Below are the code and all the weights of a small trained network. Each question names an input and a class and asks about switching units off, where a switched-off unit gives its printed mean instead of its output.

import numpy as np


def w(rows, s, z=0):
    codes = np.array(rows[::2]) - 128.0
    scale = np.full(codes.shape[1], s)
    scale[-1] = z or s
    return codes * scale


def norm(h):
    return h / np.sqrt((h * h).mean(-1, keepdims=True) + 1e-5)


def f(y):
    return np.maximum(y, 0)


def log_softmax(a):
    a = a - a.max(-1, keepdims=True)
    return a - np.log(np.exp(a).sum(-1, keepdims=True))


def net(x, mask):
    res = np.array(x, float).reshape(1, 7) / 4 @ E
    u = 0
    for l in range(4):
        y = f(norm(res) @ A[l][:, :-1].T + A[l][:, -1])
        res = res + np.where(mask[u : u + 3], y, B[l][:, -1]) @ B[l][:, :-1]
        u += 3
    return log_softmax(norm(res)[-1] @ U[:, :-1].T + U[:, -1])


A, B = {}, {}
E = w([
[198,133,162,154,101,3,94],'x0',
[186,46,122,82,94,107,149],'x1',
[138,77,125,138,146,52,69],'x2',
[80,111,48,123,154,221,115],'x3',
[91,28,193,166,110,132,201],'x4',
[153,63,175,165,47,51,148],'x5',
[113,125,227,124,105,220,250],'x6',
],0.005)
A[0] = w([
[65,92,159,117,118,126,254,155],'L0N1',
[234,75,77,125,123,32,23,252],'L0N2',
[144,252,66,154,219,208,49,181],'L0N3',
],0.0056,0.0016)
B[0] = w([
[150,25,161,130,79,173,144,196],'L0N1',
[169,143,138,160,137,2,126,251],'L0N2',
[46,180,98,51,124,134,152,254],'L0N3',
],0.0081,0.0064)
A[1] = w([
[94,61,253,114,61,150,178,10],'L1N1',
[78,99,96,122,139,118,120,136],'L1N2',
[127,75,140,217,61,167,192,186],'L1N3',
],0.0049,0.0013)
B[1] = w([
[149,126,97,140,199,197,255,254],'L1N1',
[157,169,107,128,146,191,215,167],'L1N2',
[193,127,169,147,170,209,105,232],'L1N3',
],0.0088,0.0037)
A[2] = w([
[54,205,135,183,191,28,197,98],'L2N1',
[250,226,184,172,110,102,83,90],'L2N2',
[4,157,106,97,188,195,135,1],'L2N3',
],0.0034,0.00091)
B[2] = w([
[174,86,146,129,65,186,141,241],'L2N1',
[164,89,101,130,112,139,73,208],'L2N2',
[160,254,151,132,13,46,18,255],'L2N3',
],0.0055,0.0026)
A[3] = w([
[29,146,50,43,47,173,108,118],'L3N1',
[21,205,112,17,154,165,87,195],'L3N2',
[200,120,113,181,4,15,174,255],'L3N3',
],0.0046,0.00061)
B[3] = w([
[109,162,144,131,85,114,85,223],'L3N1',
[4,188,147,146,105,124,153,254],'L3N2',
[136,97,98,115,162,144,79,236],'L3N3',
],0.014,0.0049)
U = w([
[55,254,113,83,119,136,151,14],'0',
[216,109,106,108,174,46,77,134],'1',
[176,94,167,121,169,225,205,245],'2',
],0.0097,0.0011)

Each question gives the input, the list of numbers given to net, and the class t.
The units are the neurons (one row each of A and B). Each row of codes is followed by its name. A weight is (code - 128) times the scale printed after its matrix; where a second scale follows, it is the last column's (A, B and U).
mask holds one flag per neuron, layer by layer. A switched-off neuron (its flag False) gives its mean, the last column of its row in B, instead of its output. The means were averaged over made-up inputs and are rounded, as every weight is.
A unit's drop is (log p(t) with every unit on - log p(t) with that unit switched off) / (log p(t) with every unit on - log p(t) with every unit switched off).
The circuit of an input: a set's keep is (log p(t) with only the set's units on - log p(t) with every unit switched off) / (log p(t) with every unit on - log p(t) with every unit switched off). Starting from all 12 units, units are removed one at a time, each time the one whose removal leaves the highest keep (on an exact tie, the one counted first), for as long as the keep stays at least 0.8.
units of the circuit, in order: the units of the circuit, biggest drop first
top k neurons: the k neurons with the biggest drops, biggest first
drop of u: that unit's drop, to one decimal
input [-3,-3,0,-5,-4,2,-7], class 1: units of the circuit, in order => (L0N2 L3N2)
input [-1,0,5,1,-3,-2,7], class 2: units of the circuit, in order => (L0N1 L3N2)
input [8,6,-5,5,0,-6,-5], class 1: top 2 neurons => (L0N2 L3N2)
input [3,-3,-4,4,7,5,-5], class 1: top 2 neurons => (L0N3 L3N2)
input [6,-4,3,-4,-1,-6,-2], class 1: top 2 neurons => (L0N2 L3N2)
input [3,3,4,5,-5,-1,8], class 2: top neuron => (L0N3)
input [7,7,-2,-5,3,-6,2], class 1: top 2 neurons => (L0N2 L3N3)
input [8,-8,-4,-6,8,-6,-7], class 1: drop of L3N2 => 0.1
input [4,0,0,3,-7,3,-2], class 1: drop of L0N2 => 1.1
input [3,-1,4,4,1,-2,-1], class 1: top 2 neurons => (L0N2 L3N2)
